Small tables with named rows and columns. After each table, cells are looked up by row and column.

tevenip =
,zuf,fomaro,lenod,boz,tel,gub,fofere,zubera,fem,zod
lil,0.584,0.818,0.536,0.415,0.315,0.724,0.606,0.713,0.450,0.405
kem,0.421,0.172,0.689,0.480,0.612,0.756,0.580,0.681,0.559,0.268
dal,0.610,0.284,0.710,0.012,0.198,0.354,0.694,0.685,0.821,0.363
minav,0.229,0.465,0.650,0.170,0.413,0.424,0.164,0.724,0.313,0.138
zemik,0.177,0.172,0.614,0.497,0.143,0.263,0.346,0.342,0.401,0.336
nal,0.438,0.423,0.648,0.634,0.808,0.651,0.679,0.564,0.587,0.436
dake,0.605,0.480,0.377,0.135,0.478,0.691,0.531,0.267,0.619,0.549
sukodo,0.244,0.632,0.730,0.119,0.677,0.547,0.618,0.432,0.572,0.705
mukoliz,0.633,0.630,0.183,0.321,0.358,0.403,0.576,0.782,0.885,0.335
ledam,0.507,0.752,0.477,0.399,0.463,0.227,0.771,0.539,0.742,0.891
lav,0.558,0.645,0.299,0.623,0.774,0.187,0.627,0.218,0.459,0.645
dum,0.520,0.136,0.120,0.310,0.506,0.553,0.743,0.330,0.614,0.654

lenod of mukoliz = 0.183
boz of zemik = 0.497
boz of nal = 0.634
zubera of ledam = 0.539
fem of minav = 0.313
lenod of minav = 0.650
fofere of lil = 0.606
lenod of ledam = 0.477
zuf of zemik = 0.177
boz of dake = 0.135

Table zamu
columns: ziza, pafog, gifa, tem, pafub
metu: [3.165, 3.008, 3.394, 1.770, 3.165]
ver: [4.972, 5.135, 3.247, 6.759, 4.870]
gilav: [7.024, 5.990, 1.552, 7.306, 7.796]
nobotom: [5.535, 3.999, 2.026, 2.644, 6.643]
fofelal: [7.656, 6.291, 1.362, 7.714, 8.723]
kerev: [2.657, 2.531, 3.964, 0.926, 2.679]
suzasop: [4.767, 4.179, 2.642, 3.878, 5.145]
zokora: [5.136, 4.625, 2.596, 4.926, 5.479]
zakugeb: [6.827, 5.680, 2.013, 6.712, 7.747]

metu, gifa: 3.394
nobotom, gifa: 2.026
suzasop, tem: 3.878
metu, ziza: 3.165
gilav, tem: 7.306
gilav, pafub: 7.796
zakugeb, tem: 6.712
nobotom, ziza: 5.535
fofelal, pafog: 6.291
suzasop, gifa: 2.642
zokora, gifa: 2.596
fofelal, tem: 7.714
zakugeb, pafub: 7.747
kerev, pafub: 2.679
suzasop, pafog: 4.179
gilav, gifa: 1.552
kerev, ziza: 2.657
fofelal, pafub: 8.723
zakugeb, pafog: 5.680
nobotom, tem: 2.644

mutaruk
fields: vivop, mufove, temo, muver, geg
vuva: [-71.157, -20.087, 80.657, -70.321, 49.668]
nizuz: [-15.475, 42.525, -32.780, 23.697, -74.569]
dov: [-0.608, -38.583, -71.111, 59.810, -76.015]
nuz: [-27.839, -46.007, 31.672, -54.770, 50.830]
selavo: [-59.458, 21.227, 65.997, -52.209, 19.099]
rel: [35.988, -17.181, -38.813, -16.393, 14.034]
vavazeg: [-74.924, 15.055, 92.156, -73.013, 40.852]
laso: [-10.710, 62.086, 4.188, -15.022, -26.855]
bube: [25.012, -13.574, -28.421, -15.832, 10.614]
guguvu: [-2.218, -24.948, -31.920, 11.731, -25.726]
nuzurub: [24.097, -20.992, -43.663, 6.883, -11.704]

nuzurub, geg: -11.704
bube, geg: 10.614
nuz, vivop: -27.839
vavazeg, temo: 92.156
laso, temo: 4.188
selavo, vivop: -59.458
nuz, temo: 31.672
vavazeg, vivop: -74.924
nizuz, muver: 23.697
nuz, muver: -54.770
laso, vivop: -10.710
selavo, temo: 65.997
nizuz, geg: -74.569
rel, geg: 14.034
vuva, geg: 49.668
vuva, muver: -70.321
nuzurub, vivop: 24.097
vavazeg, mufove: 15.055

Table sor
|  | fifim | fegun |
|---|---|---|
| selide | 96 | 77 |
| tib | 178 | 183 |
| kes | 43 | 229 |
| rido | 86 | 225 |
| sab | 16 | 141 |
| bupi | 158 | 158 |
| kag | 118 | 121 |
| limidak | 232 | 92 |
| tok | 243 | 164 |
| fup | 230 | 84 |
| zuze | 45 | 95 |
| zik | 146 | 162 |

kes, fifim: 43
zik, fegun: 162
limidak, fegun: 92
sab, fifim: 16
rido, fegun: 225
kag, fifim: 118
zuze, fegun: 95
rido, fifim: 86
selide, fifim: 96
tib, fegun: 183
limidak, fifim: 232
sab, fegun: 141
fup, fegun: 84
zik, fifim: 146
selide, fegun: 77
zuze, fifim: 45
tib, fifim: 178
Row with the largest fifim: tok

